Here is a tiny trained network, its code and every weight. The questions are about switching its units off for an input and a target symbol, where a switched-off unit gives its printed mean instead of its output.

import numpy as np


def w(rows, s, z=0):
    codes = np.array(rows[::2]) - 128.0
    scale = np.full(codes.shape[1], s)
    scale[-1] = z or s
    return codes * scale


def f(y):
    return y / 2 * (1 + np.tanh(0.7978845608 * (y + 0.044715 * y**3)))


def softmax(a):
    e = np.exp(a - a.max(-1, keepdims=True))
    return e / e.sum(-1, keepdims=True)


def log_softmax(a):
    a = a - a.max(-1, keepdims=True)
    return a - np.log(np.exp(a).sum(-1, keepdims=True))


def net(x, mask):
    ids = ['βγεηθξω'.index(c) for c in x.split()]
    T = len(ids)
    res = E[ids] + P[:T]
    u = 0
    for l in range(2):
        r = res
        for j in range(3):
            rows = slice(2 * j, 2 * j + 2)
            q, k, v = (r @ M[l][rows].T for M in (Q, K, V))
            z = softmax(np.where(np.tri(T) > 0, q @ k.T / 2**0.5, -1e9)) @ v
            o = O[l][rows]
            res = res + np.where(mask[u + j], z, o[:, -1]) @ o[:, :-1]
        u += 3
        y = f(res @ A[l][:, :-1].T + A[l][:, -1])
        res = res + np.where(mask[u : u + 4], y, B[l][:, -1]) @ B[l][:, :-1]
        u += 4
    return log_softmax(res[-1] @ U[:, :-1].T + U[:, -1])


Q, K, V, O, A, B = {}, {}, {}, {}, {}, {}
E = w([
[81,123,196,141,207,128],'β',
[68,138,69,8,146,66],'γ',
[160,120,76,102,56,136],'ε',
[99,163,82,178,113,196],'η',
[149,41,177,79,104,193],'θ',
[105,150,126,149,57,97],'ξ',
[56,111,185,177,105,64],'ω',
],0.017)
P = w([
[123,97,3,152,135,195],'0',
[124,149,100,161,79,145],'1',
[86,160,120,151,54,164],'2',
[63,151,134,134,49,168],'3',
[55,143,152,129,52,164],'4',
[49,124,151,131,51,150],'5',
[54,106,162,130,63,142],'6',
[43,95,164,113,68,125],'7',
[51,77,173,126,79,111],'8',
[50,59,175,129,88,98],'9',
[55,35,177,116,94,80],'10',
[57,29,177,106,106,63],'11',
[59,11,170,125,109,42],'12',
[75,13,167,120,113,42],'13',
],0.0041)
Q[0] = w([
[46,79,108,103,43,131],'L0H1',
[46,99,111,147,58,143],'L0H1',
[86,122,155,82,113,90],'L0H2',
[140,154,143,141,198,162],'L0H2',
[116,80,112,147,73,253],'L0H3',
[146,154,53,77,174,115],'L0H3',
],0.013)
K[0] = w([
[78,110,218,152,160,101],'L0H1',
[79,46,242,135,178,107],'L0H1',
[65,112,162,156,169,77],'L0H2',
[204,131,111,148,144,186],'L0H2',
[177,76,192,73,56,248],'L0H3',
[137,86,67,82,178,100],'L0H3',
],0.012)
V[0] = w([
[98,3,153,147,13,115],'L0H1',
[162,125,200,82,254,251],'L0H1',
[57,159,86,54,247,100],'L0H2',
[176,149,21,86,129,137],'L0H2',
[173,19,170,64,172,111],'L0H3',
[207,102,137,156,49,209],'L0H3',
],0.0063)
O[0] = w([
[110,124,165,166,1,135,254],'L0H1',
[168,115,69,201,194,46,29],'L0H1',
[176,181,187,4,130,74,130],'L0H2',
[155,202,141,131,136,224,58],'L0H2',
[51,76,125,81,157,217,146],'L0H3',
[194,99,73,167,144,150,155],'L0H3',
],0.0068,0.0071)
A[0] = w([
[100,165,182,180,136,144,121],'L0N1',
[176,142,100,123,170,156,254],'L0N2',
[180,144,2,75,72,143,90],'L0N3',
[152,184,73,189,95,161,109],'L0N4',
],0.0091,0.003)
B[0] = w([
[87,135,135,167,177,123,162],'L0N1',
[139,169,169,85,158,160,134],'L0N2',
[141,109,249,158,154,97,255],'L0N3',
[115,196,155,155,112,109,187],'L0N4',
],0.011,0.0066)
Q[1] = w([
[76,148,184,156,110,161],'L1H1',
[62,28,140,122,48,144],'L1H1',
[126,91,174,195,126,164],'L1H2',
[125,109,16,168,164,255],'L1H2',
[216,109,89,93,153,190],'L1H3',
[99,190,90,95,151,149],'L1H3',
],0.0098)
K[1] = w([
[172,161,133,214,143,34],'L1H1',
[60,41,213,161,130,1],'L1H1',
[81,78,92,237,120,133],'L1H2',
[33,162,212,145,139,11],'L1H2',
[88,171,145,152,217,173],'L1H3',
[174,239,163,121,134,166],'L1H3',
],0.0063)
V[1] = w([
[232,181,80,138,162,97],'L1H1',
[101,109,60,130,179,68],'L1H1',
[174,82,140,56,148,193],'L1H2',
[18,174,81,142,156,232],'L1H2',
[179,204,26,53,79,196],'L1H3',
[254,60,118,103,111,199],'L1H3',
],0.0066)
O[1] = w([
[123,98,136,137,80,120,2],'L1H1',
[56,172,187,178,86,171,89],'L1H1',
[61,70,98,132,146,196,124],'L1H2',
[211,242,67,137,134,217,119],'L1H2',
[203,91,71,53,83,60,39],'L1H3',
[254,68,220,131,102,107,81],'L1H3',
],0.0082,0.015)
A[1] = w([
[167,169,141,191,82,87,88],'L1N1',
[136,112,124,125,255,169,148],'L1N2',
[114,36,58,73,114,122,21],'L1N3',
[163,156,144,149,161,144,250],'L1N4',
],0.0091,0.0023)
B[1] = w([
[215,176,170,120,117,91,254],'L1N1',
[135,64,77,167,119,20,223],'L1N2',
[254,127,160,239,114,194,180],'L1N3',
[127,143,114,113,194,120,219],'L1N4',
],0.0092,0.0037)
U = w([
[133,85,47,170,191,60,255],'β',
[102,144,126,36,140,88,124],'γ',
[142,101,206,142,107,93,44],'ε',
[143,160,109,134,162,131,42],'η',
[155,77,91,181,100,140,37],'θ',
[133,116,64,157,2,46,219],'ξ',
[75,131,126,151,122,220,147],'ω',
],0.0078,0.0023)

Each question gives the input, a string of symbols that net reads in full, and the target symbol t.
The units are the heads (2 rows each of Q, K, V and O) and the neurons (one row each of A and B). Each row of codes is followed by its name. A weight is (code - 128) times the scale printed after its matrix; where a second scale follows, it is the last column's (O, A, B and U).
mask holds one flag per unit, layer by layer, with each layer's heads first. A switched-off unit (its flag False) gives its mean, the last column of its rows in O or B, instead of its output. The means were averaged over made-up inputs and are rounded, as every weight is.
A unit's drop is (log p(t) with every unit on - log p(t) with that unit switched off) / (log p(t) with every unit on - log p(t) with every unit switched off).
The circuit of an input: a set's keep is (log p(t) with only the set's units on - log p(t) with every unit switched off) / (log p(t) with every unit on - log p(t) with every unit switched off). Starting from the 12 units with the biggest drops (on a tie, the unit counted first), units are removed one at a time, each time the one whose removal leaves the highest keep (on an exact tie, the one counted first), for as long as the keep stays at least 0.8.
units of the circuit, in order: the units of the circuit, biggest drop first
most important unit: the unit with the biggest drop
k most important neurons: the k neurons with the biggest drops, biggest first
top k neurons in layer l: the k neurons of layer l with the biggest drops, biggest first
which heads matter: for each layer, one digit per head in row order, 1 if its drop is at least 0.15 and else 0, layers parted by /
drop when u is switched off: that unit's drop, to one decimal
input η ω η ε η β ε, target η: most important unit -> L1H2
input γ ε ω η ε β θ ε ε, target β: units of the circuit, in order -> [L0H1, L1N2, L0H3]
input ε ε ε β β, target β: 2 most important neurons -> [L1N2, L0N3]
input ω γ η ω γ ω ω ξ, target ξ: units of the circuit, in order -> [L0N3, L0H3, L1H2]
input ω γ η ξ ω η, target ξ: which heads matter -> 001 / 101
input ε η β ε ε ε ε ω β θ, target β: which heads matter -> 100 / 000
input γ ξ ε ε ε γ ω ε ε, target ε: units of the circuit, in order -> [L0N3, L1H2]
input ε ω ε ε ε β ε γ ε β γ γ θ, target β: which heads matter -> 101 / 000
input ε ε ω θ ε ε ξ β ε η, target β: units of the circuit, in order -> [L0H1, L1N2]
input ξ β β θ γ ε ε ε ε ω γ γ, target ω: 2 most important neurons -> [L1N3, L0N3]
input ω ε ε ω ε γ ε ε β γ ε ε ε γ, target ε: units of the circuit, in order -> [L1H2, L1N3, L0H3, L1H3]
input ε η ε, target η: 2 most important neurons -> [L0N3, L1N4]
input ε η ε ω θ η ω η γ, target ω: which heads matter -> 001 / 010
input γ η β ε γ ε, target γ: units of the circuit, in order -> [L0H2]
input ε η η ε γ ε ε ω ε ω γ, target ε: top 2 neurons in layer 0 -> [L0N4, L0N1]
input η ε ε ω ε η, target ε: 3 most important neurons -> [L1N1, L0N4, L0N1]
input γ γ η γ β γ, target β: 2 most important neurons -> [L1N3, L0N4]
input θ ω ε, target ω: which heads matter -> 011 / 010
input β θ η γ, target β: which heads matter -> 100 / 010
input ε ω ε η ω ε β β γ ε, target β: units of the circuit, in order -> [L0H1]
input η γ η η ε ε γ ω ε ε ε ω ε η, target ε: which heads matter -> 011 / 011
input β β ε ε ε η ε ω, target ω: top 3 neurons in layer 0 -> [L0N2, L0N3, L0N1]
input ε ξ ε η γ ε γ θ, target θ: which heads matter -> 101 / 101
input η ε ω θ ω ω ε ω ω ξ, target ω: which heads matter -> 000 / 010
input ω θ η ω ω γ ξ, target ω: top 2 neurons in layer 1 -> [L1N2, L1N1]
input ε ε γ ω η, target η: 2 most important neurons -> [L0N4, L1N1]
input β ε ε γ ξ θ η, target β: most important neuron -> [L1N2]
input η ε ε ω γ ε γ ε ε η η ξ, target ξ: drop when L0N3 is switched off -> 0.4
